Here is a tiny trained network, its code and every weight. The questions are about switching its units off for an input and a target symbol, where a switched-off unit gives its printed mean instead of its output.

import numpy as np


def w(rows, s, z=0):
    codes = np.array(rows[::2]) - 128.0
    scale = np.full(codes.shape[1], s)
    scale[-1] = z or s
    return codes * scale


def norm(h):
    return h / np.sqrt((h * h).mean(-1, keepdims=True) + 1e-5)


def f(y):
    return np.maximum(y, 0)


def softmax(a):
    e = np.exp(a - a.max(-1, keepdims=True))
    return e / e.sum(-1, keepdims=True)


def log_softmax(a):
    a = a - a.max(-1, keepdims=True)
    return a - np.log(np.exp(a).sum(-1, keepdims=True))


def net(x, mask):
    ids = ['ΛΠΦβεξστ'.index(c) for c in x.split()]
    T = len(ids)
    res = E[ids] + P[:T]
    q, k, v = (norm(res) @ M[0].T for M in (Q, K, V))
    z = softmax(np.where(np.tri(T) > 0, q @ k.T / 2**0.5, -1e9)) @ v
    res = res + np.where(mask[0], z, O[0][:, -1]) @ O[0][:, :-1]
    y = f(norm(res) @ A[0][:, :-1].T + A[0][:, -1])
    res = res + np.where(mask[1:17], y, B[0][:, -1]) @ B[0][:, :-1]
    return log_softmax(norm(res)[-1] @ U[:, :-1].T + U[:, -1])


Q, K, V, O, A, B = {}, {}, {}, {}, {}, {}
E = w([
[216,253,165,62,178,165,163,100,94,138,162,103],'Λ',
[64,167,91,109,140,116,227,139,210,69,47,141],'Π',
[70,234,111,152,128,63,112,78,35,80,91,133],'Φ',
[157,158,4,110,101,66,106,171,189,217,125,155],'β',
[163,89,175,145,35,94,65,119,33,146,111,125],'ε',
[156,60,65,139,152,200,181,121,112,187,83,62],'ξ',
[57,156,108,248,159,191,162,118,159,140,200,136],'σ',
[222,118,174,109,210,17,92,111,148,147,93,90],'τ',
],0.021)
P = w([
[155,117,149,159,148,83,215,214,61,140,155,121],'0',
[199,122,90,191,116,101,181,144,97,70,137,115],'1',
[94,117,163,133,175,118,154,240,51,164,120,156],'2',
[176,152,101,191,89,107,171,100,138,104,107,71],'3',
[88,116,161,118,192,124,176,217,59,192,122,166],'4',
[167,116,95,161,95,113,168,31,132,98,143,124],'5',
[137,178,137,172,87,129,127,160,142,143,75,32],'6',
[40,136,162,65,181,175,63,203,112,148,110,80],'7',
[93,140,147,111,166,139,170,88,92,223,78,171],'8',
[121,116,88,96,112,132,134,5,163,115,141,88],'9',
[104,181,128,126,99,164,88,90,175,156,76,15],'10',
[20,120,159,36,182,188,61,100,126,180,91,120],'11',
[109,115,147,96,160,128,186,35,86,210,106,196],'12',
[177,117,89,139,89,98,201,45,140,108,155,81],'13',
],0.013)
Q[0] = w([
[209,117,69,169,69,91,181,7,156,70,168,109],'h1',
[149,65,128,88,139,129,117,204,127,13,210,181],'h1',
],0.019)
K[0] = w([
[108,80,140,92,173,111,178,92,81,177,142,252],'h1',
[175,139,125,187,124,95,193,209,85,118,125,123],'h1',
],0.019)
V[0] = w([
[71,146,219,184,93,150,128,100,77,34,163,135],'h1',
[2,151,92,194,159,249,195,108,143,107,168,134],'h1',
],0.0094)
O[0] = w([
[99,70,90,34,165,111,153,66,163,103,249,108,2],'h1',
[142,97,104,118,146,115,115,226,123,36,197,133,239],'h1',
],0.015,0.0024)
A[0] = w([
[183,48,61,137,117,254,167,166,152,193,118,98,107],'n1',
[81,144,108,224,93,145,96,140,221,179,209,204,201],'n2',
[131,85,92,100,189,127,118,183,90,32,188,118,121],'n3',
[82,101,142,62,87,107,168,11,165,191,187,96,20],'n4',
[149,145,168,172,192,178,151,126,145,145,180,93,125],'n5',
[153,157,182,81,143,149,142,139,148,129,156,153,12],'n6',
[76,233,142,123,189,80,207,144,127,118,140,110,180],'n7',
[183,129,77,139,159,171,72,230,84,42,133,141,174],'n8',
[148,215,44,129,79,66,123,126,100,138,159,102,182],'n9',
[205,117,209,99,54,143,66,115,66,157,201,126,175],'n10',
[130,145,121,110,138,143,212,135,206,164,109,133,214],'n11',
[118,134,136,185,98,120,131,123,139,180,42,113,254],'n12',
[129,86,95,57,109,134,155,105,135,119,232,101,101],'n13',
[209,120,188,105,190,54,69,125,134,132,113,104,62],'n14',
[177,183,179,160,92,196,146,175,133,168,111,146,55],'n15',
[98,139,156,138,132,101,162,71,119,186,80,109,131],'n16',
],0.012,0.0063)
B[0] = w([
[63,171,124,197,148,162,104,22,73,152,149,122,166],'n1',
[131,137,41,134,155,129,54,136,93,47,205,153,162],'n2',
[132,163,222,195,47,174,143,94,168,112,33,127,235],'n3',
[224,156,205,150,144,37,87,227,132,147,57,158,199],'n4',
[177,115,98,135,141,178,96,84,115,110,174,127,152],'n5',
[124,127,85,136,125,86,82,91,136,150,136,132,132],'n6',
[120,194,105,143,128,171,68,51,134,70,131,161,202],'n7',
[78,132,126,111,141,21,188,92,149,238,106,140,220],'n8',
[68,160,134,136,186,140,93,132,63,165,123,215,195],'n9',
[148,151,66,108,103,253,25,173,111,55,135,172,154],'n10',
[133,94,95,65,174,137,147,167,105,71,180,106,177],'n11',
[113,49,111,60,132,85,153,165,130,120,226,108,250],'n12',
[163,136,71,73,142,190,154,117,126,188,71,101,218],'n13',
[149,161,126,182,170,114,87,78,111,85,220,125,143],'n14',
[165,75,64,27,130,157,105,118,168,128,138,137,188],'n15',
[123,97,190,216,86,139,160,147,174,72,175,97,195],'n16',
],0.011,0.016)
U = w([
[95,66,118,119,103,179,201,25,127,202,102,65,157],'Λ',
[108,150,3,51,123,41,111,151,144,201,135,160,9],'Π',
[160,83,145,163,19,181,92,232,96,91,65,141,162],'Φ',
[92,123,118,74,105,131,246,161,235,7,71,130,117],'β',
[207,230,110,47,156,227,135,72,139,118,79,150,105],'ε',
[202,101,222,157,200,48,95,125,200,102,128,106,30],'ξ',
[38,233,157,197,110,90,115,73,95,93,40,159,133],'σ',
[66,100,89,191,159,214,90,112,139,15,206,151,209],'τ',
],0.0052,0.0013)

Each question gives the input, a string of symbols that net reads in full, and the target symbol t.
The units are the heads (2 rows each of Q, K, V and O) and the neurons (one row each of A and B). Each row of codes is followed by its name. A weight is (code - 128) times the scale printed after its matrix; where a second scale follows, it is the last column's (O, A, B and U).
mask holds one flag per unit, heads first, then neurons. A switched-off unit (its flag False) gives its mean, the last column of its rows in O or B, instead of its output. The means were averaged over made-up inputs and are rounded, as every weight is.
A unit's drop is (log p(t) with every unit on - log p(t) with that unit switched off) / (log p(t) with every unit on - log p(t) with every unit switched off).
The circuit of an input: a set's keep is (log p(t) with only the set's units on - log p(t) with every unit switched off) / (log p(t) with every unit on - log p(t) with every unit switched off). Starting from the 12 units with the biggest drops (on a tie, the unit counted first), units are removed one at a time, each time the one whose removal leaves the highest keep (on an exact tie, the one counted first), for as long as the keep stays at least 0.8.
circuit, biggest first: the units of the circuit, biggest drop first
k most important neurons: the k neurons with the biggest drops, biggest first
drop when u is switched off: that unit's drop, to one decimal
input Φ Φ σ Π τ ε Λ ξ τ, target Π: circuit, biggest first -> h1, n3, n8
input Φ Φ Φ, target ε: most important neuron -> n13
input Λ Φ β σ Λ Φ Φ Λ ξ Φ τ σ Φ τ, target ε: circuit, biggest first -> h1, n13, n12
input τ τ τ ξ β β ξ Π, target Π: circuit, biggest first -> h1, n3, n8
input ξ Φ Φ Φ, target ε: circuit, biggest first -> h1, n13, n8
input Φ ε ξ Π Φ β Φ β ξ β ξ, target Φ: 2 most important neurons -> n8, n13
input Φ β Φ Λ ξ ξ ξ Λ β ξ Π ε β, target ξ: 2 most important neurons -> n4, n16
input Φ ε β β, target Φ: circuit, biggest first -> h1, n8
input Λ σ β β τ Λ Φ ε Φ τ ξ Φ τ Λ, target Λ: 2 most important neurons -> n12, n16
input Φ β ξ ε Φ σ Φ Φ β Λ τ β, target Λ: circuit, biggest first -> h1, n12
input τ β ε Φ Φ Λ Π ξ σ β Λ ε, target τ: 2 most important neurons -> n10, n4
input ξ τ Φ Π Λ, target σ: 3 most important neurons -> n8, n3, n12
input ξ β ε σ Φ Φ ξ Φ ξ Λ Λ ξ, target τ: circuit, biggest first -> n8, n13
input Φ ξ Λ Φ ε Π Π, target σ: circuit, biggest first -> h1, n12, n8, n15
input τ ξ τ Φ Π σ Φ ξ β ε β β β, target Φ: circuit, biggest first -> h1
input β Λ Φ, target τ: circuit, biggest first -> h1, n8, n3, n16
input σ Φ τ ξ ξ ξ ξ Φ Λ Φ Φ ξ Λ Φ, target τ: 3 most important neurons -> n8, n3, n4
input Λ ξ β ξ Λ, target Π: 3 most important neurons -> n8, n3, n15
input ξ σ ξ, target β: 2 most important neurons -> n3, n9
input ε Φ ξ σ, target Π: 4 most important neurons -> n8, n3, n16, n15
input Φ Φ Φ Π σ Φ Φ σ σ σ Λ Λ, target τ: most important neuron -> n13
input β Φ τ Π ξ Φ Φ Φ ε Φ ξ σ ξ Φ, target Π: 4 most important neurons -> n3, n8, n12, n16
input ξ Λ ξ Φ Π β Λ Φ τ Φ Φ ξ ξ τ, target Π: 4 most important neurons -> n3, n8, n16, n4
input ξ ξ Φ Φ τ β σ Φ β ξ Λ, target Π: drop when n8 is switched off -> 0.4
input σ σ ε τ Λ Φ Π β Φ, target Φ: drop when h1 is switched off -> 0.9
